Below is a small trained network, with its code and all its weights. Each question gives an input and a class and asks what happens when units are switched off, that is, made to give their printed mean instead of their output.

import numpy as np


def w(rows, s, z=0):
    codes = np.array(rows[::2]) - 128.0
    scale = np.full(codes.shape[1], s)
    scale[-1] = z or s
    return codes * scale


def f(y):
    return np.maximum(y, 0)


def log_softmax(a):
    a = a - a.max(-1, keepdims=True)
    return a - np.log(np.exp(a).sum(-1, keepdims=True))


def net(x, mask):
    res = np.array(x, float).reshape(1, 8) / 4 @ E
    y = f(res @ A[0][:, :-1].T + A[0][:, -1])
    res = res + np.where(mask, y, B[0][:, -1]) @ B[0][:, :-1]
    return log_softmax(res[-1] @ U[:, :-1].T + U[:, -1])


A, B = {}, {}
E = w([
[118,133,157,134,142,147,115,130,102,128,134,139],'x0',
[77,117,66,242,170,202,86,91,125,96,99,134],'x1',
[205,213,191,154,76,227,171,163,191,3,151,36],'x2',
[119,15,109,188,22,103,48,211,40,71,128,81],'x3',
[112,148,140,75,141,135,64,168,138,88,135,163],'x4',
[180,133,110,223,141,111,121,205,161,171,231,169],'x5',
[126,127,112,129,120,122,136,125,141,133,126,117],'x6',
[52,53,111,55,42,234,210,106,125,104,207,215],'x7',
],0.0048)
A[0] = w([
[129,164,162,99,155,189,93,141,118,48,138,104,93],'neuron 1',
[95,80,99,160,42,136,71,169,68,122,155,72,38],'neuron 2',
[185,185,136,145,69,210,151,137,183,60,146,78,30],'neuron 3',
[51,84,104,118,169,74,79,106,96,168,112,163,12],'neuron 4',
[200,132,63,196,145,115,108,210,160,172,237,185,200],'neuron 5',
[51,63,95,105,52,234,188,98,131,85,220,199,107],'neuron 6',
[163,165,134,146,86,201,166,187,159,52,138,97,7],'neuron 7',
[169,138,147,136,99,204,111,128,155,75,141,57,10],'neuron 8',
[62,59,91,111,171,82,88,147,117,206,114,163,5],'neuron 9',
[86,200,76,192,197,215,142,74,207,146,130,197,211],'neuron 10',
[176,84,104,191,96,133,226,76,87,195,104,72,207],'neuron 11',
[80,62,90,123,128,53,88,119,102,147,106,213,21],'neuron 12',
[93,99,82,128,155,71,145,103,99,159,126,191,3],'neuron 13',
[111,115,165,34,70,69,181,79,106,96,67,68,169],'neuron 14',
[167,168,163,149,121,155,92,116,148,56,111,72,45],'neuron 15',
[137,17,124,181,92,116,86,192,86,82,182,99,147],'neuron 16',
[180,128,131,202,128,140,144,203,169,181,210,184,194],'neuron 17',
[67,126,131,78,123,144,98,55,96,84,21,91,249],'neuron 18',
[80,83,42,109,152,73,58,79,85,180,126,210,10],'neuron 19',
[136,138,132,154,95,191,161,142,159,56,147,38,19],'neuron 20',
[162,170,161,190,218,27,38,148,117,138,14,36,216],'neuron 21',
[101,100,194,124,104,186,181,111,56,116,207,195,152],'neuron 22',
[85,51,79,170,24,127,27,188,56,86,136,56,11],'neuron 23',
[89,100,53,90,58,227,172,96,99,94,185,199,62],'neuron 24',
[133,16,128,152,53,135,42,189,61,112,132,48,67],'neuron 25',
[18,94,60,253,194,208,80,72,147,71,84,128,131],'neuron 26',
],0.0048,0.0028)
B[0] = w([
[128,61,177,179,75,181,153,98,109,187,76,182,165],'neuron 1',
[82,81,193,95,218,106,113,49,211,136,133,85,171],'neuron 2',
[100,45,217,203,153,73,212,47,89,123,72,196,185],'neuron 3',
[183,61,167,199,95,133,191,70,113,105,103,168,167],'neuron 4',
[90,106,133,56,51,206,135,227,77,199,58,60,217],'neuron 5',
[221,221,27,165,112,68,35,107,63,82,224,87,220],'neuron 6',
[173,48,179,228,155,74,223,30,85,114,84,195,171],'neuron 7',
[164,40,168,226,135,83,202,36,76,122,99,183,161],'neuron 8',
[196,57,195,223,124,79,210,65,92,120,97,194,171],'neuron 9',
[70,173,171,3,198,72,121,163,209,112,88,61,219],'neuron 10',
[90,124,93,29,36,185,37,224,191,54,88,219,183],'neuron 11',
[162,91,166,204,128,132,184,73,129,96,94,173,172],'neuron 12',
[141,55,188,205,177,125,217,52,89,172,96,184,157],'neuron 13',
[60,137,152,103,112,158,154,217,92,137,61,51,198],'neuron 14',
[170,67,119,191,92,139,176,50,64,140,136,226,168],'neuron 15',
[63,179,168,64,215,138,84,117,203,155,105,70,200],'neuron 16',
[93,104,167,30,85,171,144,215,93,182,54,64,204],'neuron 17',
[123,140,87,78,111,200,127,240,118,165,98,63,212],'neuron 18',
[197,64,196,208,124,127,225,63,79,119,75,181,184],'neuron 19',
[159,55,199,211,153,85,199,76,65,158,92,230,167],'neuron 20',
[207,206,31,138,19,128,31,99,44,91,226,71,254],'neuron 21',
[160,223,30,139,108,117,77,144,105,138,193,83,190],'neuron 22',
[66,94,157,72,235,152,93,28,228,184,125,29,195],'neuron 23',
[217,174,72,138,108,94,69,108,40,103,225,57,195],'neuron 24',
[55,142,140,64,221,138,80,53,216,167,130,64,198],'neuron 25',
[38,173,205,26,78,20,92,207,34,27,75,134,194],'neuron 26',
],0.0044,0.0064)
U = w([
[200,29,222,255,135,93,248,35,58,128,86,233,8],'0',
[223,215,25,168,53,83,44,110,50,111,235,80,82],'1',
[59,138,202,58,79,51,133,226,96,76,104,140,184],'2',
[125,130,140,106,102,159,127,161,131,124,113,130,254],'3',
[66,165,187,43,231,155,142,53,242,193,126,82,43],'4',
[96,121,142,82,61,193,160,235,72,173,60,101,71],'5',
[111,137,126,152,79,171,117,168,133,136,114,152,200],'6',
[141,117,117,111,41,175,72,176,168,97,94,211,198],'7',
],0.0047,0.003)

Each question gives the input, the list of numbers given to net, and the class t.
The units are the neurons (one row each of A and B). Each row of codes is followed by its name. A weight is (code - 128) times the scale printed after its matrix; where a second scale follows, it is the last column's (A, B and U).
mask holds one flag per neuron, in row order. A switched-off neuron (its flag False) gives its mean, the last column of its row in B, instead of its output. The means were averaged over made-up inputs and are rounded, as every weight is.
A unit's drop is (log p(t) with every unit on - log p(t) with that unit switched off) / (log p(t) with every unit on - log p(t) with every unit switched off).
The circuit of an input: a set's keep is (log p(t) with only the set's units on - log p(t) with every unit switched off) / (log p(t) with every unit on - log p(t) with every unit switched off). Starting from the 12 units with the biggest drops (on a tie, the unit counted first), units are removed one at a time, each time the one whose removal leaves the highest keep (on an exact tie, the one counted first), for as long as the keep stays at least 0.8.
circuit, biggest first: the units of the circuit, biggest drop first
most important unit: the unit with the biggest drop
k most important neurons: the k neurons with the biggest drops, biggest first
drop of u: that unit's drop, to one decimal
input [1,2,4,8,0,-8,4,-4], class 4: circuit, biggest first => (neuron 23; neuron 25)
input [-5,-3,3,-6,4,-3,5,6], class 1: most important neuron => (neuron 6)
input [-3,-3,-2,5,2,-3,2,6], class 1: circuit, biggest first => (neuron 6; neuron 24)
input [4,-5,0,8,1,-2,-5,7], class 4: circuit, biggest first => (neuron 23; neuron 25; neuron 16)
input [-6,7,-6,-6,4,7,6,2], class 2: circuit, biggest first => (neuron 10; neuron 26)
input [1,8,1,-4,-3,-3,-4,-2], class 2: circuit, biggest first => (neuron 26; neuron 10)
input [0,7,0,3,-4,4,2,-5], class 2: 2 most important neurons => (neuron 26; neuron 6)
input [-3,3,-6,-6,2,-1,2,7], class 1: 4 most important neurons => (neuron 6; neuron 24; neuron 22; neuron 3)
input [6,2,-8,-2,-8,-6,-7,3], class 0: circuit, biggest first => (neuron 19; neuron 9)
input [-2,8,-6,-4,7,-1,-5,8], class 1: 2 most important neurons => (neuron 6; neuron 24)
input [-4,-2,-3,7,-2,-6,-5,0], class 4: circuit, biggest first => (neuron 23; neuron 25; neuron 2)
input [-8,8,-1,5,-8,4,-8,-2], class 2: 2 most important neurons => (neuron 26; neuron 11)
input [-4,-2,-6,6,-4,8,3,-7], class 5: 4 most important neurons => (neuron 5; neuron 17; neuron 6; neuron 24)
input [-6,1,-2,-7,-6,-2,2,-8], class 1: circuit, biggest first => (neuron 21)
input [0,8,1,-5,-1,1,4,-7], class 2: 4 most important neurons => (neuron 26; neuron 10; neuron 6; neuron 24)
input [0,7,0,5,-7,-6,7,0], class 2: 2 most important neurons => (neuron 26; neuron 11)
input [6,1,0,-8,4,1,-4,8], class 1: drop of neuron 20 => 0.0
input [2,-4,7,5,0,1,-5,-2], class 0: drop of neuron 3 => 0.1
input [1,6,-3,-4,-6,-1,2,7], class 1: drop of neuron 6 => 0.5
input [0,8,-8,-8,2,-2,-8,6], class 0: most important unit => neuron 19
input [0,7,6,2,2,-7,-1,7], class 1: drop of neuron 3 => -0.2
